[[131 152 139 121 116 117 145 119 128]
 [139 125 124 122 122 119 137 132 129]
 [131 118 115 126 122 121 141 140 133]
 [132 122 131 116 130 136 128 140 133]
 [132 154 139 122 113 118 142 125 126]
 [132 152 138 121 115 117 144 119 129]
 [138 142 140 125 122 124 148 122 124]]
=>
[[119 128 131 152 139 121 116 117 145]
 [132 129 139 125 124 122 122 119 137]
 [140 133 131 118 115 126 122 121 141]
 [140 133 132 122 131 116 130 136 128]
 [125 126 132 154 139 122 113 118 142]
 [119 129 132 152 138 121 115 117 144]
 [122 124 138 142 140 125 122 124 148]]

[[121 132 110 127 108 132 127 122 127 119 123 127 120]
 [126 111 141 132 118 116 123 142 115 117 127 143 128]
 [114 133 104 126 144 118 127 123 126 122 119 118 130]
 [122 123 124 119 110 129 128 116 118 118 122 115 120]
 [108 117 124 126 129 124 123 138 111 113 120 133 124]
 [125 137 120 124 114 141 125 122 140 125 124 129 128]]
=>
[[127 120 121 132 110 127 108 132 127 122 127 119 123]
 [143 128 126 111 141 132 118 116 123 142 115 117 127]
 [118 130 114 133 104 126 144 118 127 123 126 122 119]
 [115 120 122 123 124 119 110 129 128 116 118 118 122]
 [133 124 108 117 124 126 129 124 123 138 111 113 120]
 [129 128 125 137 120 124 114 141 125 122 140 125 124]]

[[139 127 121 106 131 101 133 155 138 118 140]
 [122 130 146 127 128 102 128 108 117 156 143]
 [135 118 143 135 129 115 110 128  99 140 154]
 [131 120 147 132 129 110 116 125 101 147 152]]
=>
[[118 140 139 127 121 106 131 101 133 155 138]
 [156 143 122 130 146 127 128 102 128 108 117]
 [140 154 135 118 143 135 129 115 110 128  99]
 [147 152 131 120 147 132 129 110 116 125 101]]

[[128 140 136 116]
 [133 133 148 105]
 [148 135 149 106]
 [122 127 137 118]
 [131 122 128 137]
 [128 116 134 132]
 [140 108 137 118]
 [124 130 146 124]
 [121 112 137 116]
 [126 128 137 137]]
=>
[[136 116 128 140]
 [148 105 133 133]
 [149 106 148 135]
 [137 118 122 127]
 [128 137 131 122]
 [134 132 128 116]
 [137 118 140 108]
 [146 124 124 130]
 [137 116 121 112]
 [137 137 126 128]]

[[102 119 119 114 112 125 114 123 133]
 [127 138 122 123 119 134 128 149 128]
 [131 125 144 118 133 123 134 131 126]]
=>
[[123 133 102 119 119 114 112 125 114]
 [149 128 127 138 122 123 119 134 128]
 [131 126 131 125 144 118 133 123 134]]

[[132 152 123 130 129 113 125 126]
 [123 131 129 136 128 133 130 129]
 [131 147 124 129 127 113 126 127]]
=>
[[125 126 132 152 123 130 129 113]
 [130 129 123 131 129 136 128 133]
 [126 127 131 147 124 129 127 113]]

[[121 116 123 122 119 113 121 112 112 117 137 131]
 [134 123 129 115 116 127 107 112 119 135 111 120]
 [127 128 128 122 130 127 123 124 126 132 129 126]]
=>
[[137 131 121 116 123 122 119 113 121 112 112 117]
 [111 120 134 123 129 115 116 127 107 112 119 135]
 [129 126 127 128 128 122 130 127 123 124 126 132]]

[[104 140 126 127 113 119 151 133 137 139 128]
 [113 127 138 142 147 147 130 115 116 131 131]
 [136 116 116 123 144 124 129 123 142 110 110]]
=>
[[139 128 104 140 126 127 113 119 151 133 137]
 [131 131 113 127 138 142 147 147 130 115 116]
 [110 110 136 116 116 123 144 124 129 123 142]]
---
[[120 125 110 134 146 140 130 132]
 [134 132 149 130 143 133 135 103]
 [135 128 132 125 124 125 133 120]
 [140 136 127 137 120 139 142 125]
 [150 126 106 131 142 126 119 119]
 [155 124 126 121 118 125 130 137]
 [135 157 138 141 107 130 117 130]
 [116 128 131 127 120 118 129 123]
 [125 138 133 132 145 113 116 122]
 [134 144 137 121 155 111 126 130]
 [122 140 114 131 119 115 133 134]]
=>
[[122 140 114 131 119 115 133 134]
 [120 125 110 134 146 140 130 132]
 [134 132 149 130 143 133 135 103]
 [135 128 132 125 124 125 133 120]
 [140 136 127 137 120 139 142 125]
 [150 126 106 131 142 126 119 119]
 [155 124 126 121 118 125 130 137]
 [135 157 138 141 107 130 117 130]
 [116 128 131 127 120 118 129 123]
 [125 138 133 132 145 113 116 122]
 [134 144 137 121 155 111 126 130]]

[[129 123 129 128 130 124 122]
 [125 130 125 129 123 132 132]
 [130 136 133 129 137 128 122]
 [128 140 132 128 144 130 124]
 [126 128 121 124 118 127 145]
 [129 124 129 128 118 127 121]
 [126 132 134 126 138 127 105]]
=>
[[126 132 134 126 138 127 105]
 [129 123 129 128 130 124 122]
 [125 130 125 129 123 132 132]
 [130 136 133 129 137 128 122]
 [128 140 132 128 144 130 124]
 [126 128 121 124 118 127 145]
 [129 124 129 128 118 127 121]]

[[135 119 135 124 126 121 129 108 123 128 122 138 116 138]
 [132 125 140 111 123 121 133 116 130 134 109 134 111 149]
 [130 134 133 110 133 123 132 117 128 129 136 132 116 123]]
=>
[[130 134 133 110 133 123 132 117 128 129 136 132 116 123]
 [135 119 135 124 126 121 129 108 123 128 122 138 116 138]
 [132 125 140 111 123 121 133 116 130 134 109 134 111 149]]

[[120 133 132 129 124 109 126 126 140]
 [105 126 118 122 140 147 127 149 135]
 [149 132 122 122 117 133 134 130 137]]
=>
[[149 132 122 122 117 133 134 130 137]
 [120 133 132 129 124 109 126 126 140]
 [105 126 118 122 140 147 127 149 135]]

[[133 129]
 [142 117]
 [149 121]
 [114 126]
 [121 120]
 [119 111]
 [147 136]
 [119 121]
 [121 108]
 [110 129]
 [124 143]
 [121 130]]
=>
[[121 130]
 [133 129]
 [142 117]
 [149 121]
 [114 126]
 [121 120]
 [119 111]
 [147 136]
 [119 121]
 [121 108]
 [110 129]
 [124 143]]

[[155 139 127 141]
 [144 148 129 128]
 [140 104 132 143]
 [131 111 127 131]
 [127 150 111 131]
 [144 128 113 125]
 [104 102 138 113]
 [116 132 137 142]
 [114 128 114 144]
 [138 140 105 119]]
=>
[[138 140 105 119]
 [155 139 127 141]
 [144 148 129 128]
 [140 104 132 143]
 [131 111 127 131]
 [127 150 111 131]
 [144 128 113 125]
 [104 102 138 113]
 [116 132 137 142]
 [114 128 114 144]]

[[125 139 129 129 142 128 128 119 132]
 [134 128 129 120 116 128 123 124 129]
 [136 135 127 117 122 125 131 133 133]
 [134 128 132 143 130 137 119 123 122]
 [114 133 137 126 132 128 139 123 123]
 [110 136 132 140 127 138 122 121 126]
 [134 133 132 124 122 131 130 131 127]
 [111 123 121 121 119 129 135 127 138]
 [127 135 133 124 106 135 132 142 121]
 [119 147 126 124 120 126 136 127 124]]
=>
[[119 147 126 124 120 126 136 127 124]
 [125 139 129 129 142 128 128 119 132]
 [134 128 129 120 116 128 123 124 129]
 [136 135 127 117 122 125 131 133 133]
 [134 128 132 143 130 137 119 123 122]
 [114 133 137 126 132 128 139 123 123]
 [110 136 132 140 127 138 122 121 126]
 [134 133 132 124 122 131 130 131 127]
 [111 123 121 121 119 129 135 127 138]
 [127 135 133 124 106 135 132 142 121]]

[[124 138 146 115 128 132 132 136 113]
 [126 126 117 130 104 127 127 122 129]
 [121 120 108 114 114 138 124 135 115]
 [121 132 127 116 104 132 130 129 114]
 [121 124 111 120 101 133 126 128 120]
 [127 137 148 120 137 129 132 134 119]]
=>
[[127 137 148 120 137 129 132 134 119]
 [124 138 146 115 128 132 132 136 113]
 [126 126 117 130 104 127 127 122 129]
 [121 120 108 114 114 138 124 135 115]
 [121 132 127 116 104 132 130 129 114]
 [121 124 111 120 101 133 126 128 120]]

[[132 129 135 128 130 131 138 134 125 126 124]
 [120 126 131 132 123 136 123 132 126 127 123]
 [135 133 121 131 134 136 122 114 121 128 124]
 [121 122 115 137 145 140 112 123 124 124 130]
 [128 104 126 126 137 128 124 124 141 128 122]]
=>
[[128 104 126 126 137 128 124 124 141 128 122]
 [132 129 135 128 130 131 138 134 125 126 124]
 [120 126 131 132 123 136 123 132 126 127 123]
 [135 133 121 131 134 136 122 114 121 128 124]
 [121 122 115 137 145 140 112 123 124 124 130]]
